Below is a small trained network, with its code and all its weights. Each question gives an input and a target symbol and asks what happens when units are switched off, that is, made to give their printed mean instead of their output.

import numpy as np


def w(rows, s, z=0):
    codes = np.array(rows[::2]) - 128.0
    scale = np.full(codes.shape[1], s)
    scale[-1] = z or s
    return codes * scale


def f(y):
    return y / 2 * (1 + np.tanh(0.7978845608 * (y + 0.044715 * y**3)))


def softmax(a):
    e = np.exp(a - a.max(-1, keepdims=True))
    return e / e.sum(-1, keepdims=True)


def log_softmax(a):
    a = a - a.max(-1, keepdims=True)
    return a - np.log(np.exp(a).sum(-1, keepdims=True))


def net(x, mask):
    ids = ['γδεζηθλμξπστφψω'.index(c) for c in x.split()]
    T = len(ids)
    res = E[ids] + P[:T]
    q, k, v = (res @ M[0].T for M in (Q, K, V))
    z = softmax(np.where(np.tri(T) > 0, q @ k.T / 3**0.5, -1e9)) @ v
    res = res + np.where(mask[0], z, O[0][:, -1]) @ O[0][:, :-1]
    y = f(res @ A[0][:, :-1].T + A[0][:, -1])
    res = res + np.where(mask[1:13], y, B[0][:, -1]) @ B[0][:, :-1]
    return log_softmax(res[-1] @ U[:, :-1].T + U[:, -1])


Q, K, V, O, A, B = {}, {}, {}, {}, {}, {}
E = w([
[148,156,171,66],'γ',
[60,138,65,91],'δ',
[142,144,195,90],'ε',
[163,64,216,159],'ζ',
[151,165,119,147],'η',
[169,201,128,33],'θ',
[52,64,136,168],'λ',
[159,165,110,141],'μ',
[221,178,237,69],'ξ',
[142,175,132,145],'π',
[109,137,191,105],'σ',
[90,248,198,174],'τ',
[200,101,94,248],'φ',
[144,172,123,148],'ψ',
[151,54,65,174],'ω',
],0.017)
P = w([
[70,49,165,1],'0',
[131,139,138,183],'1',
[132,139,137,180],'2',
[131,139,143,178],'3',
[132,142,140,177],'4',
[128,139,139,178],'5',
[131,146,145,176],'6',
[128,144,145,178],'7',
[127,150,148,176],'8',
[131,149,156,176],'9',
[133,146,150,175],'10',
[124,152,159,175],'11',
[126,146,152,175],'12',
],0.0093)
Q[0] = w([
[205,85,151,157],'H1',
[111,189,118,142],'H1',
[155,202,118,248],'H1',
],0.016)
K[0] = w([
[186,132,195,139],'H1',
[117,150,108,11],'H1',
[27,71,201,3],'H1',
],0.012)
V[0] = w([
[124,77,218,155],'H1',
[255,120,158,148],'H1',
[155,52,48,34],'H1',
],0.0086)
O[0] = w([
[119,57,243,140,99],'H1',
[247,138,161,96,2],'H1',
[156,96,110,37,189],'H1',
],0.012,0.0067)
A[0] = w([
[146,180,117,41,253],'N1',
[96,126,123,184,195],'N2',
[159,204,137,208,124],'N3',
[113,114,108,80,155],'N4',
[115,177,43,134,52],'N5',
[137,122,187,165,209],'N6',
[147,7,121,165,137],'N7',
[94,200,67,61,116],'N8',
[117,210,133,142,105],'N9',
[163,205,150,112,143],'N10',
[154,147,115,109,144],'N11',
[121,123,118,49,52],'N12',
],0.013,0.0053)
B[0] = w([
[124,183,52,122,184],'N1',
[124,39,120,31,196],'N2',
[175,97,96,90,168],'N3',
[163,186,162,92,168],'N4',
[166,92,137,157,219],'N5',
[73,187,117,111,174],'N6',
[157,112,132,181,157],'N7',
[100,155,150,213,253],'N8',
[185,92,19,121,168],'N9',
[196,100,254,155,152],'N10',
[204,160,121,143,130],'N11',
[182,45,128,165,145],'N12',
],0.0099,0.016)
U = w([
[126,162,128,74,231],'γ',
[54,164,79,212,124],'δ',
[123,133,141,118,142],'ε',
[82,134,223,194,108],'ζ',
[167,120,89,108,132],'η',
[210,212,74,177,1],'θ',
[35,70,168,93,95],'λ',
[181,155,63,90,186],'μ',
[164,185,170,131,100],'ξ',
[152,131,82,72,110],'π',
[58,159,147,59,194],'σ',
[114,97,31,6,41],'τ',
[235,1,88,185,117],'φ',
[156,119,95,108,119],'ψ',
[154,140,109,128,96],'ω',
],0.0088,0.006)

Each question gives the input, a string of symbols that net reads in full, and the target symbol t.
The units are the heads (3 rows each of Q, K, V and O) and the neurons (one row each of A and B). Each row of codes is followed by its name. A weight is (code - 128) times the scale printed after its matrix; where a second scale follows, it is the last column's (O, A, B and U).
mask holds one flag per unit, heads first, then neurons. A switched-off unit (its flag False) gives its mean, the last column of its rows in O or B, instead of its output. The means were averaged over made-up inputs and are rounded, as every weight is.
A unit's drop is (log p(t) with every unit on - log p(t) with that unit switched off) / (log p(t) with every unit on - log p(t) with every unit switched off).
The circuit of an input: a set's keep is (log p(t) with only the set's units on - log p(t) with every unit switched off) / (log p(t) with every unit on - log p(t) with every unit switched off). Starting from the 12 units with the biggest drops (on a tie, the unit counted first), units are removed one at a time, each time the one whose removal leaves the highest keep (on an exact tie, the one counted first), for as long as the keep stays at least 0.8.
units of the circuit, in order: the units of the circuit, biggest drop first
most important unit: the unit with the biggest drop
k most important neurons: the k neurons with the biggest drops, biggest first
drop when u is switched off: that unit's drop, to one decimal
input φ φ γ, target ξ: 3 most important neurons -> [N10 N2 N9]
input θ μ δ τ δ λ η, target θ: units of the circuit, in order -> [H1 N2 N1]
input φ δ τ θ δ μ μ, target φ: units of the circuit, in order -> [H1 N6 N5]
input ζ σ τ δ τ φ δ δ δ μ μ, target ζ: units of the circuit, in order -> [H1 N9]
input μ δ δ φ δ θ μ τ τ δ η φ λ, target λ: most important unit -> N2
input γ τ θ τ μ η η μ δ θ ξ, target ξ: 3 most important neurons -> [N10 N6 N2]
input δ φ τ δ τ φ μ ε τ ξ, target ξ: 2 most important neurons -> [N6 N10]
input τ μ δ ξ μ δ δ τ μ, target τ: 2 most important neurons -> [N2 N8]
input δ μ δ τ η ω λ σ, target σ: 2 most important neurons -> [N8 N5]
input τ η η δ θ η π δ δ π, target τ: 3 most important neurons -> [N2 N8 N3]
input θ τ λ δ ξ δ θ φ φ θ φ σ τ, target θ: 3 most important neurons -> [N2 N1 N9]
input θ δ δ δ δ τ φ μ, target θ: 3 most important neurons -> [N2 N1 N11]
input τ λ π φ τ γ δ θ, target θ: 2 most important neurons -> [N2 N1]
input δ γ π ψ, target δ: drop when N8 is switched off -> 0.6
input τ ω γ δ δ φ φ θ μ δ μ τ, target τ: drop when H1 is switched off -> 0.3
input τ ζ μ, target τ: drop when N8 is switched off -> 0.2
